Below is a small trained network, with its code and all its weights. Each question gives an input and a class and asks what happens when units are switched off, that is, made to give their printed mean instead of their output.

import numpy as np


def w(rows, s, z=0):
    codes = np.array(rows[::2]) - 128.0
    scale = np.full(codes.shape[1], s)
    scale[-1] = z or s
    return codes * scale


def norm(h):
    return h / np.sqrt((h * h).mean(-1, keepdims=True) + 1e-5)


def f(y):
    return y / 2 * (1 + np.tanh(0.7978845608 * (y + 0.044715 * y**3)))


def log_softmax(a):
    a = a - a.max(-1, keepdims=True)
    return a - np.log(np.exp(a).sum(-1, keepdims=True))


def net(x, mask):
    res = np.array(x, float).reshape(1, 8) / 4 @ E
    u = 0
    for l in range(2):
        y = f(norm(res) @ A[l][:, :-1].T + A[l][:, -1])
        res = res + np.where(mask[u : u + 13], y, B[l][:, -1]) @ B[l][:, :-1]
        u += 13
    return log_softmax(norm(res)[-1] @ U[:, :-1].T + U[:, -1])


A, B = {}, {}
E = w([
[128,127,129,128,127,129,127],'x0',
[125,127,130,128,130,123,132],'x1',
[65,56,74,36,123,155,84],'x2',
[34,174,223,101,59,185,150],'x3',
[126,129,126,134,128,131,129],'x4',
[125,129,126,129,130,128,131],'x5',
[181,86,111,95,112,201,253],'x6',
[129,129,126,131,128,132,128],'x7',
],0.0049)
A[0] = w([
[181,93,90,85,79,177,233,19],'0.n0',
[68,167,189,96,131,152,142,71],'0.n1',
[55,23,84,60,107,157,94,9],'0.n2',
[208,103,29,115,213,103,94,52],'0.n3',
[220,81,29,121,222,101,98,79],'0.n4',
[71,164,119,170,133,63,4,73],'0.n5',
[42,3,75,71,119,147,75,32],'0.n6',
[195,89,72,61,65,186,238,61],'0.n7',
[207,96,70,120,242,129,92,19],'0.n8',
[43,14,65,63,123,147,102,4],'0.n9',
[52,139,110,163,86,46,34,55],'0.n10',
[14,167,236,73,75,214,138,99],'0.n11',
[200,218,175,220,152,99,168,80],'0.n12',
],0.0039,0.0023)
B[0] = w([
[95,106,172,157,193,137,57,167],'0.n0',
[144,105,110,145,121,107,125,146],'0.n1',
[191,193,104,109,147,112,147,182],'0.n2',
[66,117,136,142,60,117,134,200],'0.n3',
[61,116,143,144,42,121,147,227],'0.n4',
[131,66,167,120,166,205,142,191],'0.n5',
[181,226,107,76,144,125,138,205],'0.n6',
[99,98,183,151,187,159,63,202],'0.n7',
[74,125,134,143,71,113,137,171],'0.n8',
[184,206,108,83,135,141,161,191],'0.n9',
[130,90,144,121,187,173,109,170],'0.n10',
[107,69,57,182,73,63,149,251],'0.n11',
[149,172,86,2,120,138,141,188],'0.n12',
],0.0068,0.0032)
A[1] = w([
[35,98,124,151,3,108,145,4],'1.n0',
[83,78,95,87,92,150,90,139],'1.n1',
[208,234,175,160,122,98,172,61],'1.n2',
[89,145,166,129,213,99,15,66],'1.n3',
[123,98,123,97,149,169,132,150],'1.n4',
[191,41,30,175,142,49,127,68],'1.n5',
[96,155,148,127,138,97,34,69],'1.n6',
[175,199,180,175,128,103,163,118],'1.n7',
[114,166,131,142,121,109,118,74],'1.n8',
[192,73,69,151,159,87,115,100],'1.n9',
[155,33,159,136,220,217,164,49],'1.n10',
[157,136,128,150,125,86,139,120],'1.n11',
[151,114,112,91,68,164,219,109],'1.n12',
],0.0051,0.0022)
B[1] = w([
[141,109,102,189,58,38,157,254],'1.n0',
[219,187,147,178,112,109,188,205],'1.n1',
[149,142,20,7,164,140,56,176],'1.n2',
[166,70,197,180,187,197,202,172],'1.n3',
[125,172,156,164,157,54,109,155],'1.n4',
[25,166,187,157,4,116,185,160],'1.n5',
[195,89,158,151,152,189,221,140],'1.n6',
[108,98,38,37,148,147,100,156],'1.n7',
[142,79,114,112,120,159,170,116],'1.n8',
[76,154,167,139,90,132,140,131],'1.n9',
[112,100,228,192,215,143,87,179],'1.n10',
[96,94,128,87,113,170,131,128],'1.n11',
[147,141,150,172,154,86,12,199],'1.n12',
],0.0048,0.0032)
U = w([
[81,114,114,181,7,73,153,255],'0',
[130,73,208,170,230,174,121,99],'1',
[164,196,46,23,151,127,106,40],'2',
],0.011,0.00054)

Each question gives the input, the list of numbers given to net, and the class t.
The units are the neurons (one row each of A and B). Each row of codes is followed by its name. A weight is (code - 128) times the scale printed after its matrix; where a second scale follows, it is the last column's (A, B and U).
mask holds one flag per neuron, layer by layer. A switched-off neuron (its flag False) gives its mean, the last column of its row in B, instead of its output. The means were averaged over made-up inputs and are rounded, as every weight is.
A unit's drop is (log p(t) with every unit on - log p(t) with that unit switched off) / (log p(t) with every unit on - log p(t) with every unit switched off).
unit that matters most: the unit with the biggest drop
top k neurons: the k neurons with the biggest drops, biggest first
k most important neurons of layer l: the k neurons of layer l with the biggest drops, biggest first
drop of u: that unit's drop, to one decimal
input [0,4,2,-5,-3,-6,5,3], class 0: unit that matters most -> 0.n4
input [-7,-2,-6,-5,4,4,3,2], class 2: top 2 neurons -> 0.n11, 0.n12
input [5,-3,5,4,-5,1,-3,-6], class 2: top 3 neurons -> 0.n6, 0.n4, 0.n9
input [-1,-3,-6,-5,4,-8,4,7], class 2: 2 most important neurons of layer 1 -> 1.n2, 1.n0
input [4,5,3,2,4,-5,2,5], class 2: top 2 neurons -> 0.n6, 0.n9
input [0,7,3,-7,1,4,-6,2], class 0: top 2 neurons -> 0.n4, 0.n7
input [-8,-4,-4,-3,-1,6,-1,-4], class 2: 3 most important neurons of layer 0 -> 0.n12, 0.n11, 0.n1
input [0,0,7,-1,6,-6,7,-3], class 1: top 2 neurons -> 0.n7, 0.n0
input [5,-8,6,3,-7,4,-5,-3], class 2: top 4 neurons -> 0.n7, 0.n6, 0.n0, 0.n9
input [-4,5,-4,3,0,-3,-4,4], class 1: 4 most important neurons of layer 0 -> 0.n4, 0.n9, 0.n6, 0.n2
input [4,-3,5,-8,-5,-1,8,3], class 0: 3 most important neurons of layer 0 -> 0.n4, 0.n5, 0.n3
input [4,-8,-6,-1,-2,7,-6,7], class 1: 4 most important neurons of layer 0 -> 0.n5, 0.n6, 0.n9, 0.n10
input [8,-2,8,5,-2,-7,3,2], class 2: drop of 0.n6 -> 0.1
input [8,4,-4,-3,1,2,5,6], class 1: unit that matters most -> 0.n11
